Below are the code and all the weights of a small trained network. Each question names an input and a class and asks about switching units off, where a switched-off unit gives its printed mean instead of its output.

import numpy as np


def w(rows, s, z=0):
    codes = np.array(rows[::2]) - 128.0
    scale = np.full(codes.shape[1], s)
    scale[-1] = z or s
    return codes * scale


def f(y):
    return y / 2 * (1 + np.tanh(0.7978845608 * (y + 0.044715 * y**3)))


def log_softmax(a):
    a = a - a.max(-1, keepdims=True)
    return a - np.log(np.exp(a).sum(-1, keepdims=True))


def net(x, mask):
    res = np.array(x, float).reshape(1, 4) / 4 @ E
    y = f(res @ A[0][:, :-1].T + A[0][:, -1])
    res = res + np.where(mask, y, B[0][:, -1]) @ B[0][:, :-1]
    return log_softmax(res[-1] @ U[:, :-1].T + U[:, -1])


A, B = {}, {}
E = w([
[131,127,126],'x0',
[210,206,83],'x1',
[11,172,192],'x2',
[62,141,2],'x3',
],0.0088)
A[0] = w([
[152,129,167,148],'neuron 1',
[121,123,132,33],'neuron 2',
[101,117,95,156],'neuron 3',
[139,7,139,109],'neuron 4',
[97,102,131,79],'neuron 5',
[151,131,167,168],'neuron 6',
[167,153,151,131],'neuron 7',
[123,193,93,126],'neuron 8',
[81,95,111,120],'neuron 9',
[73,94,104,118],'neuron 10',
[55,204,81,172],'neuron 11',
[103,130,73,253],'neuron 12',
[83,147,140,119],'neuron 13',
[103,72,145,88],'neuron 14',
[131,153,184,158],'neuron 15',
[171,140,201,103],'neuron 16',
[173,213,150,114],'neuron 17',
[54,221,167,135],'neuron 18',
[141,193,110,84],'neuron 19',
[106,170,157,145],'neuron 20',
[114,106,157,125],'neuron 21',
[103,99,59,129],'neuron 22',
[122,135,102,149],'neuron 23',
[90,192,133,83],'neuron 24',
[97,57,123,113],'neuron 25',
[83,123,100,160],'neuron 26',
[167,125,120,152],'neuron 27',
[153,121,115,195],'neuron 28',
[118,178,81,209],'neuron 29',
[138,166,99,61],'neuron 30',
[147,164,104,83],'neuron 31',
],0.017,0.0047)
B[0] = w([
[103,129,224,184],'neuron 1',
[105,199,37,113],'neuron 2',
[115,124,241,171],'neuron 3',
[137,207,107,216],'neuron 4',
[166,221,73,146],'neuron 5',
[175,64,197,189],'neuron 6',
[113,150,171,181],'neuron 7',
[113,153,160,189],'neuron 8',
[73,176,203,174],'neuron 9',
[240,173,132,185],'neuron 10',
[161,87,163,253],'neuron 11',
[173,96,228,226],'neuron 12',
[210,137,114,174],'neuron 13',
[128,249,79,167],'neuron 14',
[163,63,149,195],'neuron 15',
[116,174,206,228],'neuron 16',
[96,201,176,211],'neuron 17',
[225,101,100,255],'neuron 18',
[103,253,135,171],'neuron 19',
[154,67,51,174],'neuron 20',
[163,146,144,159],'neuron 21',
[185,138,194,206],'neuron 22',
[51,93,216,153],'neuron 23',
[185,158,109,175],'neuron 24',
[99,241,153,178],'neuron 25',
[81,60,154,185],'neuron 26',
[122,92,133,182],'neuron 27',
[148,87,160,178],'neuron 28',
[129,118,247,216],'neuron 29',
[109,149,121,153],'neuron 30',
[115,173,118,159],'neuron 31',
],0.0051,0.0086)
U = w([
[94,249,138,129],'0',
[107,115,180,116],'1',
[120,110,152,253],'2',
[229,117,86,129],'3',
[118,54,109,100],'4',
[69,130,91,7],'5',
],0.016,0.0052)

Each question gives the input, the list of numbers given to net, and the class t.
The units are the neurons (one row each of A and B). Each row of codes is followed by its name. A weight is (code - 128) times the scale printed after its matrix; where a second scale follows, it is the last column's (A, B and U).
mask holds one flag per neuron, in row order. A switched-off neuron (its flag False) gives its mean, the last column of its row in B, instead of its output. The means were averaged over made-up inputs and are rounded, as every weight is.
A unit's drop is (log p(t) with every unit on - log p(t) with that unit switched off) / (log p(t) with every unit on - log p(t) with every unit switched off).
The circuit of an input: a set's keep is (log p(t) with only the set's units on - log p(t) with every unit switched off) / (log p(t) with every unit on - log p(t) with every unit switched off). Starting from the 12 units with the biggest drops (on a tie, the unit counted first), units are removed one at a time, each time the one whose removal leaves the highest keep (on an exact tie, the one counted first), for as long as the keep stays at least 0.8.
circuit, biggest first: the units of the circuit, biggest drop first
top k neurons: the k neurons with the biggest drops, biggest first
drop when u is switched off: that unit's drop, to one decimal
input [-1,2,-6,-7], class 1: circuit, biggest first => [neuron 16; neuron 1]
input [-4,3,4,4], class 1: top neuron => [neuron 29]
input [-8,-1,-8,4], class 2: circuit, biggest first => [neuron 18; neuron 23]
input [-1,-8,5,-6], class 0: circuit, biggest first => [neuron 14; neuron 25]
input [6,-7,7,0], class 0: top 4 neurons => [neuron 25; neuron 9; neuron 14; neuron 5]
input [-2,-6,2,2], class 0: circuit, biggest first => [neuron 25; neuron 14]
input [-2,-7,7,-5], class 0: top 3 neurons => [neuron 14; neuron 25; neuron 5]
input [1,7,-4,6], class 0: top 2 neurons => [neuron 19; neuron 31]
input [6,1,7,-6], class 3: top 2 neurons => [neuron 18; neuron 20]
input [-2,0,5,-1], class 3: drop when neuron 18 is switched off => 0.2
input [-1,8,-3,-5], class 0: drop when neuron 17 is switched off => 0.1
input [0,6,4,7], class 1: drop when neuron 12 is switched off => 0.2
